Here is a tiny trained network, its code and every weight. The questions are about switching its units off for an input and a target symbol, where a switched-off unit gives its printed mean instead of its output.

import numpy as np


def w(rows, s, z=0):
    codes = np.array(rows[::2]) - 128.0
    scale = np.full(codes.shape[1], s)
    scale[-1] = z or s
    return codes * scale


def f(y):
    return np.maximum(y, 0)


def softmax(a):
    e = np.exp(a - a.max(-1, keepdims=True))
    return e / e.sum(-1, keepdims=True)


def log_softmax(a):
    a = a - a.max(-1, keepdims=True)
    return a - np.log(np.exp(a).sum(-1, keepdims=True))


def net(x, mask):
    ids = ['ΔΛΩαβγζημτ'.index(c) for c in x.split()]
    T = len(ids)
    res = E[ids] + P[:T]
    r = res
    for j in range(2):
        rows = slice(4 * j, 4 * j + 4)
        q, k, v = (r @ M[0][rows].T for M in (Q, K, V))
        z = softmax(np.where(np.tri(T) > 0, q @ k.T / 4**0.5, -1e9)) @ v
        o = O[0][rows]
        res = res + np.where(mask[j], z, o[:, -1]) @ o[:, :-1]
    y = f(res @ A[0][:, :-1].T + A[0][:, -1])
    res = res + np.where(mask[2:14], y, B[0][:, -1]) @ B[0][:, :-1]
    return log_softmax(res[-1] @ U[:, :-1].T + U[:, -1])


Q, K, V, O, A, B = {}, {}, {}, {}, {}, {}
E = w([
[115,82,131],'Δ',
[2,176,131],'Λ',
[169,216,12],'Ω',
[105,193,211],'α',
[135,98,158],'β',
[16,54,53],'γ',
[119,95,141],'ζ',
[83,61,96],'η',
[122,30,90],'μ',
[122,62,124],'τ',
],0.0095)
P = w([
[174,123,94],'0',
[2,153,138],'1',
[32,146,105],'2',
[52,135,86],'3',
[63,129,76],'4',
[64,126,83],'5',
[74,146,65],'6',
],0.0062)
Q[0] = w([
[119,201,216],'head 1',
[119,254,151],'head 1',
[91,47,28],'head 1',
[174,31,130],'head 1',
[254,105,234],'head 2',
[9,177,37],'head 2',
[165,37,139],'head 2',
[85,206,111],'head 2',
],0.0097)
K[0] = w([
[66,130,204],'head 1',
[102,82,192],'head 1',
[159,112,5],'head 1',
[158,182,106],'head 1',
[63,132,90],'head 2',
[193,123,154],'head 2',
[87,124,147],'head 2',
[174,131,114],'head 2',
],0.016)
V[0] = w([
[82,120,181],'head 1',
[149,11,127],'head 1',
[94,131,188],'head 1',
[91,78,144],'head 1',
[80,65,107],'head 2',
[138,52,202],'head 2',
[88,72,220],'head 2',
[40,108,167],'head 2',
],0.011)
O[0] = w([
[150,146,78,155],'head 1',
[159,27,121,51],'head 1',
[170,163,70,126],'head 1',
[135,110,79,168],'head 1',
[141,90,57,167],'head 2',
[254,137,120,3],'head 2',
[216,179,81,39],'head 2',
[148,190,13,158],'head 2',
],0.0094,0.0042)
A[0] = w([
[97,32,107,76],'neuron 1',
[117,70,58,117],'neuron 2',
[113,194,159,185],'neuron 3',
[115,64,148,94],'neuron 4',
[136,157,122,167],'neuron 5',
[118,150,73,127],'neuron 6',
[109,187,149,151],'neuron 7',
[118,124,127,118],'neuron 8',
[254,115,97,203],'neuron 9',
[117,117,190,229],'neuron 10',
[233,167,68,173],'neuron 11',
[113,115,206,253],'neuron 12',
],0.0088,0.0053)
B[0] = w([
[71,125,89,212],'neuron 1',
[101,86,106,222],'neuron 2',
[127,177,156,249],'neuron 3',
[112,123,93,173],'neuron 4',
[140,142,121,173],'neuron 5',
[131,132,90,239],'neuron 6',
[127,163,135,233],'neuron 7',
[128,136,127,149],'neuron 8',
[215,99,160,160],'neuron 9',
[154,118,153,227],'neuron 10',
[247,130,200,178],'neuron 11',
[177,109,164,254],'neuron 12',
],0.011,0.0056)
U = w([
[185,106,140,135],'Δ',
[39,223,69,142],'Λ',
[107,119,238,122],'Ω',
[223,248,203,114],'α',
[253,130,181,212],'β',
[31,62,44,3],'γ',
[203,108,154,158],'ζ',
[123,69,85,145],'η',
[156,33,117,124],'μ',
[196,79,135,154],'τ',
],0.0051,0.0045)

Each question gives the input, a string of symbols that net reads in full, and the target symbol t.
The units are the heads (4 rows each of Q, K, V and O) and the neurons (one row each of A and B). Each row of codes is followed by its name. A weight is (code - 128) times the scale printed after its matrix; where a second scale follows, it is the last column's (O, A, B and U).
mask holds one flag per unit, heads first, then neurons. A switched-off unit (its flag False) gives its mean, the last column of its rows in O or B, instead of its output. The means were averaged over made-up inputs and are rounded, as every weight is.
A unit's drop is (log p(t) with every unit on - log p(t) with that unit switched off) / (log p(t) with every unit on - log p(t) with every unit switched off).
The circuit of an input: a set's keep is (log p(t) with only the set's units on - log p(t) with every unit switched off) / (log p(t) with every unit on - log p(t) with every unit switched off). Starting from the 12 units with the biggest drops (on a tie, the unit counted first), units are removed one at a time, each time the one whose removal leaves the highest keep (on an exact tie, the one counted first), for as long as the keep stays at least 0.8.
circuit, biggest first: the units of the circuit, biggest drop first
top k neurons: the k neurons with the biggest drops, biggest first
which heads matter: for each layer, one digit per head in row order, 1 if its drop is at least 0.15 and else 0, layers parted by /
drop when u is switched off: that unit's drop, to one decimal
input Ω ζ Λ μ α Λ γ, target Ω: which heads matter => 11
input Λ ζ Λ β, target β: circuit, biggest first => [head 2; neuron 11; head 1]
input Λ α Λ, target α: circuit, biggest first => [head 2; head 1; neuron 11]
input β Λ Λ α β τ Ω, target β: which heads matter => 01
input Ω γ Λ α Ω Ω τ, target Ω: which heads matter => 11
input Ω α η, target Ω: which heads matter => 11
input Ω η Λ μ η, target Ω: circuit, biggest first => [head 1; head 2]
input γ Λ τ τ Λ β β, target β: circuit, biggest first => [head 2; neuron 11]
input μ ζ γ, target γ: top neuron => [neuron 1]
input μ τ α, target α: circuit, biggest first => [head 2; head 1; neuron 11; neuron 2]
input Ω Λ μ, target Ω: drop when head 2 is switched off => 0.2
input Ω Λ Λ, target Ω: drop when neuron 12 is switched off => 0.3
input Λ Λ Λ γ, target γ: drop when neuron 1 is switched off => 0.1
input Λ Λ ζ Λ α, target α: drop when head 2 is switched off => 0.6
input Ω Λ Ω Λ Λ Ω α, target Ω: top neuron => [neuron 12]
input Ω Λ η Λ Λ, target Ω: top 2 neurons => [neuron 12; neuron 10]
